Below are the code and all the weights of a small trained network. Each question names an input and a class and asks about switching units off, where a switched-off unit gives its printed mean instead of its output.

import numpy as np


def w(rows, s, z=0):
    codes = np.array(rows[::2]) - 128.0
    scale = np.full(codes.shape[1], s)
    scale[-1] = z or s
    return codes * scale


def f(y):
    return y / 2 * (1 + np.tanh(0.7978845608 * (y + 0.044715 * y**3)))


def log_softmax(a):
    a = a - a.max(-1, keepdims=True)
    return a - np.log(np.exp(a).sum(-1, keepdims=True))


def net(x, mask):
    res = np.array(x, float).reshape(1, 5) / 4 @ E
    y = f(res @ A[0][:, :-1].T + A[0][:, -1])
    res = res + np.where(mask, y, B[0][:, -1]) @ B[0][:, :-1]
    return log_softmax(res[-1] @ U[:, :-1].T + U[:, -1])


A, B = {}, {}
E = w([
[99,81,148,214,207],'x0',
[158,59,159,25,145],'x1',
[2,196,191,70,174],'x2',
[70,139,21,60,197],'x3',
[78,41,89,71,72],'x4',
],0.0093)
A[0] = w([
[111,75,144,153,156,205],'neuron 0',
[165,174,131,162,142,75],'neuron 1',
[135,82,98,119,89,224],'neuron 2',
[82,140,117,18,160,255],'neuron 3',
[123,135,140,75,50,199],'neuron 4',
[161,161,91,131,169,150],'neuron 5',
[107,142,172,149,80,220],'neuron 6',
[178,121,142,123,150,96],'neuron 7',
[138,36,118,130,77,148],'neuron 8',
[117,98,175,104,175,190],'neuron 9',
[136,160,178,147,89,212],'neuron 10',
[251,123,142,126,168,168],'neuron 11',
],0.016,0.0039)
B[0] = w([
[152,112,104,126,64,179],'neuron 0',
[102,89,139,157,178,170],'neuron 1',
[189,164,154,54,135,184],'neuron 2',
[95,38,73,57,216,252],'neuron 3',
[213,112,37,47,92,198],'neuron 4',
[56,84,110,226,127,165],'neuron 5',
[178,172,140,67,139,180],'neuron 6',
[138,84,106,84,67,150],'neuron 7',
[195,197,104,59,148,204],'neuron 8',
[22,51,254,128,93,179],'neuron 9',
[206,146,149,88,177,186],'neuron 10',
[168,22,110,81,125,210],'neuron 11',
],0.0099,0.016)
U = w([
[99,198,67,185,72,58],'0',
[75,141,73,255,124,62],'1',
[171,20,129,165,21,190],'2',
[215,134,110,123,120,52],'3',
[61,141,162,176,130,1],'4',
[93,30,64,131,240,183],'5',
[145,243,202,197,235,164],'6',
[250,146,65,132,122,138],'7',
],0.0098,0.0043)

Each question gives the input, the list of numbers given to net, and the class t.
The units are the neurons (one row each of A and B). Each row of codes is followed by its name. A weight is (code - 128) times the scale printed after its matrix; where a second scale follows, it is the last column's (A, B and U).
mask holds one flag per neuron, in row order. A switched-off neuron (its flag False) gives its mean, the last column of its row in B, instead of its output. The means were averaged over made-up inputs and are rounded, as every weight is.
A unit's drop is (log p(t) with every unit on - log p(t) with that unit switched off) / (log p(t) with every unit on - log p(t) with every unit switched off).
The circuit of an input: a set's keep is (log p(t) with only the set's units on - log p(t) with every unit switched off) / (log p(t) with every unit on - log p(t) with every unit switched off). Starting from all 12 units, units are removed one at a time, each time the one whose removal leaves the highest keep (on an exact tie, the one counted first), for as long as the keep stays at least 0.8.
circuit, biggest first: the units of the circuit, biggest drop first
most important unit: the unit with the biggest drop
k most important neurons: the k neurons with the biggest drops, biggest first
input [4,6,-8,8,8], class 7: 2 most important neurons -> (neuron 8; neuron 2)
input [3,-8,0,-8,-7], class 6: most important unit -> neuron 4
input [5,-5,1,-3,7], class 7: circuit, biggest first -> (neuron 9; neuron 3)
input [8,0,-1,-3,5], class 7: circuit, biggest first -> (neuron 8; neuron 3)
input [3,3,-6,7,4], class 7: 3 most important neurons -> (neuron 8; neuron 2; neuron 9)
input [4,3,-4,-2,-8], class 2: 2 most important neurons -> (neuron 3; neuron 7)
input [6,-2,2,-4,0], class 6: circuit, biggest first -> (neuron 3; neuron 11)
input [5,1,6,-6,3], class 4: circuit, biggest first -> (neuron 11; neuron 9; neuron 3)
input [2,2,-1,-2,-8], class 2: 4 most important neurons -> (neuron 3; neuron 7; neuron 11; neuron 8)
input [6,-3,-5,-2,-5], class 2: circuit, biggest first -> (neuron 3; neuron 8)
input [1,-2,1,-4,-6], class 6: circuit, biggest first -> (neuron 3; neuron 4)
input [2,2,-7,2,-3], class 2: circuit, biggest first -> (neuron 3; neuron 11)
input [-4,3,-4,2,-5], class 2: 3 most important neurons -> (neuron 3; neuron 8; neuron 11)
input [8,-1,-7,-8,-6], class 2: most important unit -> neuron 11
input [7,6,-8,8,-7], class 2: 3 most important neurons -> (neuron 3; neuron 7; neuron 0)
input [-3,-1,4,1,-6], class 6: circuit, biggest first -> (neuron 11; neuron 4)
input [7,4,3,-7,-5], class 2: circuit, biggest first -> (neuron 3; neuron 9)
input [-2,-4,-1,-1,-2], class 6: circuit, biggest first -> (neuron 3; neuron 4; neuron 11)
input [-4,4,-8,7,1], class 7: 2 most important neurons -> (neuron 2; neuron 8)
input [-8,6,5,-8,2], class 7: circuit, biggest first -> (neuron 4)
input [3,-6,-5,2,1], class 1: 2 most important neurons -> (neuron 3; neuron 4)
input [-4,-3,-5,4,-7], class 5: 2 most important neurons -> (neuron 11; neuron 1)
input [3,-1,7,0,-6], class 6: 2 most important neurons -> (neuron 11; neuron 4)
input [7,4,-3,-8,5], class 7: 2 most important neurons -> (neuron 8; neuron 2)
